Below is a small trained network, with its code and all its weights. Each question gives an input and a class and asks what happens when units are switched off, that is, made to give their printed mean instead of their output.

import numpy as np


def w(rows, s, z=0):
    codes = np.array(rows[::2]) - 128.0
    scale = np.full(codes.shape[1], s)
    scale[-1] = z or s
    return codes * scale


def f(y):
    return np.maximum(y, 0)


def log_softmax(a):
    a = a - a.max(-1, keepdims=True)
    return a - np.log(np.exp(a).sum(-1, keepdims=True))


def net(x, mask):
    res = np.array(x, float).reshape(1, 4) / 4 @ E
    y = f(res @ A[0][:, :-1].T + A[0][:, -1])
    res = res + np.where(mask, y, B[0][:, -1]) @ B[0][:, :-1]
    return log_softmax(res[-1] @ U[:, :-1].T + U[:, -1])


A, B = {}, {}
E = w([
[174,225,237,153],'x0',
[104,141,55,254],'x1',
[202,187,81,9],'x2',
[70,172,126,71],'x3',
],0.0084)
A[0] = w([
[134,131,139,132,111],'n0',
[155,140,170,134,53],'n1',
[127,78,109,141,122],'n2',
[130,153,154,128,97],'n3',
[143,170,172,113,97],'n4',
[148,80,78,108,125],'n5',
[116,104,153,119,108],'n6',
[125,78,126,125,24],'n7',
[196,64,113,145,54],'n8',
[125,129,105,113,23],'n9',
[110,72,179,107,141],'n10',
[145,110,107,130,252],'n11',
[104,161,60,169,65],'n12',
[108,126,123,100,58],'n13',
[124,129,111,90,198],'n14',
[143,78,59,99,130],'n15',
[151,144,131,101,55],'n16',
[76,122,98,131,142],'n17',
[121,115,140,128,79],'n18',
[3,116,56,137,146],'n19',
[105,147,110,132,40],'n20',
[143,159,128,40,121],'n21',
[135,162,119,141,75],'n22',
[112,82,173,112,137],'n23',
[132,129,94,121,156],'n24',
[131,108,153,86,130],'n25',
[149,140,148,66,82],'n26',
[126,90,151,114,67],'n27',
[105,91,135,134,170],'n28',
[142,98,82,106,80],'n29',
[192,98,138,141,18],'n30',
[80,104,150,131,67],'n31',
],0.022,0.0038)
B[0] = w([
[116,138,123,141,138],'n0',
[100,137,87,198,170],'n1',
[85,144,137,118,183],'n2',
[109,156,98,162,162],'n3',
[97,145,41,177,198],'n4',
[147,184,135,198,197],'n5',
[101,121,159,125,152],'n6',
[108,156,149,151,159],'n7',
[69,141,53,63,180],'n8',
[144,109,132,168,142],'n9',
[52,119,193,143,187],'n10',
[83,149,134,122,173],'n11',
[66,186,234,103,192],'n12',
[157,85,126,135,151],'n13',
[172,120,89,132,184],'n14',
[159,171,125,252,216],'n15',
[124,100,117,99,168],'n16',
[97,99,73,138,178],'n17',
[129,116,139,127,136],'n18',
[32,70,19,93,244],'n19',
[104,132,120,121,138],'n20',
[215,63,96,39,249],'n21',
[139,157,149,129,147],'n22',
[68,106,180,140,177],'n23',
[131,151,141,154,160],'n24',
[117,81,172,123,185],'n25',
[158,38,142,102,213],'n26',
[125,139,182,147,153],'n27',
[103,134,142,114,174],'n28',
[156,139,119,212,179],'n29',
[108,135,55,101,157],'n30',
[123,126,136,57,164],'n31',
],0.038,0.015)
U = w([
[119,213,204,79,5],'0',
[69,172,130,81,229],'1',
[156,254,109,140,140],'2',
[158,129,188,89,15],'3',
[195,123,105,44,142],'4',
],0.0094,0.0021)

Each question gives the input, the list of numbers given to net, and the class t.
The units are the neurons (one row each of A and B). Each row of codes is followed by its name. A weight is (code - 128) times the scale printed after its matrix; where a second scale follows, it is the last column's (A, B and U).
mask holds one flag per neuron, in row order. A switched-off neuron (its flag False) gives its mean, the last column of its row in B, instead of its output. The means were averaged over made-up inputs and are rounded, as every weight is.
A unit's drop is (log p(t) with every unit on - log p(t) with that unit switched off) / (log p(t) with every unit on - log p(t) with every unit switched off).
The circuit of an input: a set's keep is (log p(t) with only the set's units on - log p(t) with every unit switched off) / (log p(t) with every unit on - log p(t) with every unit switched off). Starting from the 12 units with the biggest drops (on a tie, the unit counted first), units are removed one at a time, each time the one whose removal leaves the highest keep (on an exact tie, the one counted first), for as long as the keep stays at least 0.8.
units of the circuit, in order: the units of the circuit, biggest drop first
top k neurons: the k neurons with the biggest drops, biggest first
drop when u is switched off: that unit's drop, to one decimal
input [-5,-3,3,-2], class 2: units of the circuit, in order : n15
input [5,7,4,6], class 0: units of the circuit, in order : n19; n12
input [0,7,3,-6], class 0: units of the circuit, in order : n12; n19
input [-8,-5,4,1], class 4: top 2 neurons : n21; n26
input [0,8,7,4], class 2: top 2 neurons : n26; n10
input [5,8,-2,-2], class 0: top 2 neurons : n19; n12
input [-8,8,5,0], class 2: top 3 neurons : n15; n5; n29
input [-7,-3,8,-4], class 2: top 2 neurons : n15; n5
input [7,6,1,1], class 2: drop when n19 is switched off : 0.2
input [-4,-7,8,-6], class 4: drop when n3 is switched off : 0.0
input [3,7,0,-3], class 0: drop when n19 is switched off : 0.3
input [2,-5,-1,-1], class 3: drop when n8 is switched off : 0.1
